Below is a small trained network, with its code and all its weights. Each question gives an input and a class and asks what happens when units are switched off, that is, made to give their printed mean instead of their output.

import numpy as np


def w(rows, s, z=0):
    codes = np.array(rows[::2]) - 128.0
    scale = np.full(codes.shape[1], s)
    scale[-1] = z or s
    return codes * scale


def f(y):
    return np.maximum(y, 0)


def log_softmax(a):
    a = a - a.max(-1, keepdims=True)
    return a - np.log(np.exp(a).sum(-1, keepdims=True))


def net(x, mask):
    res = np.array(x, float).reshape(1, 3) / 4 @ E
    y = f(res @ A[0][:, :-1].T + A[0][:, -1])
    res = res + np.where(mask, y, B[0][:, -1]) @ B[0][:, :-1]
    return log_softmax(res[-1] @ U[:, :-1].T + U[:, -1])


A, B = {}, {}
E = w([
[249,120,206],'x0',
[183,241,67],'x1',
[40,174,183],'x2',
],0.013)
A[0] = w([
[151,75,215,75],'N0',
[147,62,81,150],'N1',
[66,87,228,179],'N2',
[130,218,52,170],'N3',
[3,95,52,104],'N4',
[248,140,205,134],'N5',
[40,53,95,204],'N6',
[169,146,52,114],'N7',
[47,174,184,144],'N8',
[95,200,100,29],'N9',
[100,181,119,2],'N10',
[157,54,82,165],'N11',
[201,95,141,133],'N12',
[188,167,42,83],'N13',
[39,87,43,167],'N14',
[93,209,95,80],'N15',
],0.015,0.0084)
B[0] = w([
[48,61,187,189],'N0',
[127,92,114,185],'N1',
[28,161,182,226],'N2',
[146,179,184,228],'N3',
[84,136,66,250],'N4',
[132,116,64,246],'N5',
[36,110,122,245],'N6',
[111,107,201,186],'N7',
[108,231,177,202],'N8',
[126,140,191,168],'N9',
[158,137,165,147],'N10',
[129,50,125,196],'N11',
[164,92,95,197],'N12',
[111,101,250,201],'N13',
[43,121,74,241],'N14',
[116,187,184,185],'N15',
],0.014,0.018)
U = w([
[50,199,52,108],'0',
[172,112,7,52],'1',
[208,128,89,110],'2',
[111,226,187,170],'3',
[222,179,130,90],'4',
[107,84,145,9],'5',
[112,94,143,240],'6',
],0.015,0.012)

Each question gives the input, the list of numbers given to net, and the class t.
The units are the neurons (one row each of A and B). Each row of codes is followed by its name. A weight is (code - 128) times the scale printed after its matrix; where a second scale follows, it is the last column's (A, B and U).
mask holds one flag per neuron, in row order. A switched-off neuron (its flag False) gives its mean, the last column of its row in B, instead of its output. The means were averaged over made-up inputs and are rounded, as every weight is.
A unit's drop is (log p(t) with every unit on - log p(t) with that unit switched off) / (log p(t) with every unit on - log p(t) with every unit switched off).
The circuit of an input: a set's keep is (log p(t) with only the set's units on - log p(t) with every unit switched off) / (log p(t) with every unit on - log p(t) with every unit switched off). Starting from the 12 units with the biggest drops (on a tie, the unit counted first), units are removed one at a time, each time the one whose removal leaves the highest keep (on an exact tie, the one counted first), for as long as the keep stays at least 0.8.
units of the circuit, in order: the units of the circuit, biggest drop first
unit that matters most: the unit with the biggest drop
top k neurons: the k neurons with the biggest drops, biggest first
drop when u is switched off: that unit's drop, to one decimal
input [8,0,-2], class 1: unit that matters most => N5
input [8,1,6], class 6: top 3 neurons => (N4; N14; N5)
input [6,8,-1], class 4: top 3 neurons => (N2; N5; N6)
input [8,-1,5], class 6: top 3 neurons => (N0; N4; N14)
input [6,-7,-5], class 5: units of the circuit, in order => (N0; N11)
input [-2,-7,-5], class 0: top 3 neurons => (N13; N6; N14)
input [3,6,-6], class 6: top 3 neurons => (N13; N7; N8)
input [6,0,0], class 1: top 2 neurons => (N5; N13)
input [3,0,2], class 6: top 4 neurons => (N4; N14; N3; N8)
input [3,7,-6], class 6: top 4 neurons => (N13; N8; N7; N5)
input [8,4,2], class 1: drop when N5 is switched off => 0.3
input [6,4,-5], class 2: drop when N2 is switched off => 0.2
input [5,-2,-8], class 1: drop when N5 is switched off => 0.5
input [7,4,-7], class 2: drop when N12 is switched off => 0.3
input [0,1,-2], class 6: unit that matters most => N8
